Here is a tiny trained network, its code and every weight. The questions are about switching its units off for an input and a class, where a switched-off unit gives its printed mean instead of its output.

import numpy as np


def w(rows, s, z=0):
    codes = np.array(rows[::2]) - 128.0
    scale = np.full(codes.shape[1], s)
    scale[-1] = z or s
    return codes * scale


def f(y):
    return np.maximum(y, 0)


def log_softmax(a):
    a = a - a.max(-1, keepdims=True)
    return a - np.log(np.exp(a).sum(-1, keepdims=True))


def net(x, mask):
    res = np.array(x, float).reshape(1, 7) / 4 @ E
    y = f(res @ A[0][:, :-1].T + A[0][:, -1])
    res = res + np.where(mask, y, B[0][:, -1]) @ B[0][:, :-1]
    return log_softmax(res[-1] @ U[:, :-1].T + U[:, -1])


A, B = {}, {}
E = w([
[121,115,89,133,123,128],'x0',
[254,91,114,95,177,60],'x1',
[125,56,34,150,98,141],'x2',
[128,146,126,124,138,119],'x3',
[152,142,176,198,107,90],'x4',
[224,186,96,132,11,170],'x5',
[130,130,138,126,127,130],'x6',
],0.0083)
A[0] = w([
[166,218,157,77,176,49,139],'N1',
[93,168,125,151,147,241,42],'N2',
[103,187,113,5,146,182,191],'N3',
[132,82,85,187,81,150,143],'N4',
[104,102,55,72,120,177,181],'N5',
[93,195,142,255,113,85,173],'N6',
[166,209,215,139,89,124,161],'N7',
[91,118,129,149,204,130,3],'N8',
[48,49,191,127,197,4,87],'N9',
[204,212,110,89,34,169,45],'N10',
[17,180,139,203,84,199,5],'N11',
],0.0095,0.005)
B[0] = w([
[135,45,72,148,93,201,212],'N1',
[220,145,62,149,186,113,173],'N2',
[177,84,255,203,40,147,222],'N3',
[82,122,179,119,88,130,194],'N4',
[130,73,192,125,96,94,218],'N5',
[178,67,214,117,91,113,211],'N6',
[74,72,98,131,101,126,217],'N7',
[120,191,106,80,143,141,161],'N8',
[99,164,104,90,80,209,254],'N9',
[52,181,125,37,175,224,228],'N10',
[192,82,61,104,206,222,221],'N11',
],0.009,0.0082)
U = w([
[53,221,99,66,141,169,18],'0',
[254,117,48,124,182,153,57],'1',
[125,135,139,156,110,138,254],'2',
[98,117,143,167,102,135,167],'3',
[114,136,149,139,117,136,177],'4',
[126,141,149,135,137,131,238],'5',
[129,116,182,168,102,124,78],'6',
[113,172,151,203,175,51,6],'7',
],0.013,0.0055)

Each question gives the input, the list of numbers given to net, and the class t.
The units are the neurons (one row each of A and B). Each row of codes is followed by its name. A weight is (code - 128) times the scale printed after its matrix; where a second scale follows, it is the last column's (A, B and U).
mask holds one flag per neuron, in row order. A switched-off neuron (its flag False) gives its mean, the last column of its row in B, instead of its output. The means were averaged over made-up inputs and are rounded, as every weight is.
A unit's drop is (log p(t) with every unit on - log p(t) with that unit switched off) / (log p(t) with every unit on - log p(t) with every unit switched off).
The circuit of an input: a set's keep is (log p(t) with only the set's units on - log p(t) with every unit switched off) / (log p(t) with every unit on - log p(t) with every unit switched off). Starting from all 11 units, units are removed one at a time, each time the one whose removal leaves the highest keep (on an exact tie, the one counted first), for as long as the keep stays at least 0.8.
circuit, biggest first: the units of the circuit, biggest drop first
most important unit: the unit with the biggest drop
top k neurons: the k neurons with the biggest drops, biggest first
drop when u is switched off: that unit's drop, to one decimal
input [-8,8,-5,-6,6,-8,-4], class 0: circuit, biggest first -> N9
input [0,-7,-1,6,-3,-4,7], class 1: circuit, biggest first -> N11, N2
input [4,4,2,2,0,3,6], class 5: top 2 neurons -> N11, N2
input [-4,-6,-2,6,-7,5,8], class 5: circuit, biggest first -> N3, N10, N9, N2
input [3,3,-7,3,7,-2,-7], class 3: top 3 neurons -> N1, N7, N11
input [-1,2,-8,6,5,1,5], class 3: circuit, biggest first -> N7, N1
input [-7,-2,-8,3,-7,6,-3], class 3: top 3 neurons -> N3, N7, N1
input [-8,7,6,-5,2,-8,-1], class 0: circuit, biggest first -> N9, N3
input [-5,-8,-7,-1,-7,3,7], class 1: top 2 neurons -> N11, N2
input [5,-6,-7,1,-6,5,8], class 5: top 3 neurons -> N3, N10, N9
input [-3,-1,8,8,-6,8,5], class 0: top 2 neurons -> N10, N6
input [-3,4,7,4,-4,4,-5], class 3: circuit, biggest first -> N11, N4
input [-1,7,5,-8,1,-3,-7], class 2: top 2 neurons -> N11, N2
input [6,4,4,-1,-3,-1,-4], class 4: top neuron -> N11
input [-1,-1,3,0,-5,4,2], class 6: circuit, biggest first -> N3, N5
input [4,6,-6,-6,-4,-6,-3], class 0: top 2 neurons -> N9, N6
input [-2,-3,5,-4,6,-6,6], class 0: top 2 neurons -> N9, N3
input [-4,-2,-6,4,-8,5,7], class 6: top 3 neurons -> N3, N9, N11
input [3,6,3,-8,-7,7,-8], class 2: top 2 neurons -> N5, N9
input [2,0,-7,4,-5,1,-5], class 3: top 2 neurons -> N1, N6
input [-2,6,2,-7,-7,5,5], class 2: most important unit -> N11
input [8,5,7,1,-6,-2,0], class 4: top 2 neurons -> N11, N5
input [-1,-4,-6,-6,-8,3,-5], class 6: drop when N3 is switched off -> 1.3
input [0,1,-4,-7,0,7,-1], class 0: drop when N10 is switched off -> 1.0
input [2,-8,-8,1,6,-2,-5], class 1: drop when N2 is switched off -> 0.2
input [-4,-3,7,0,3,8,4], class 0: drop when N5 is switched off -> 0.0
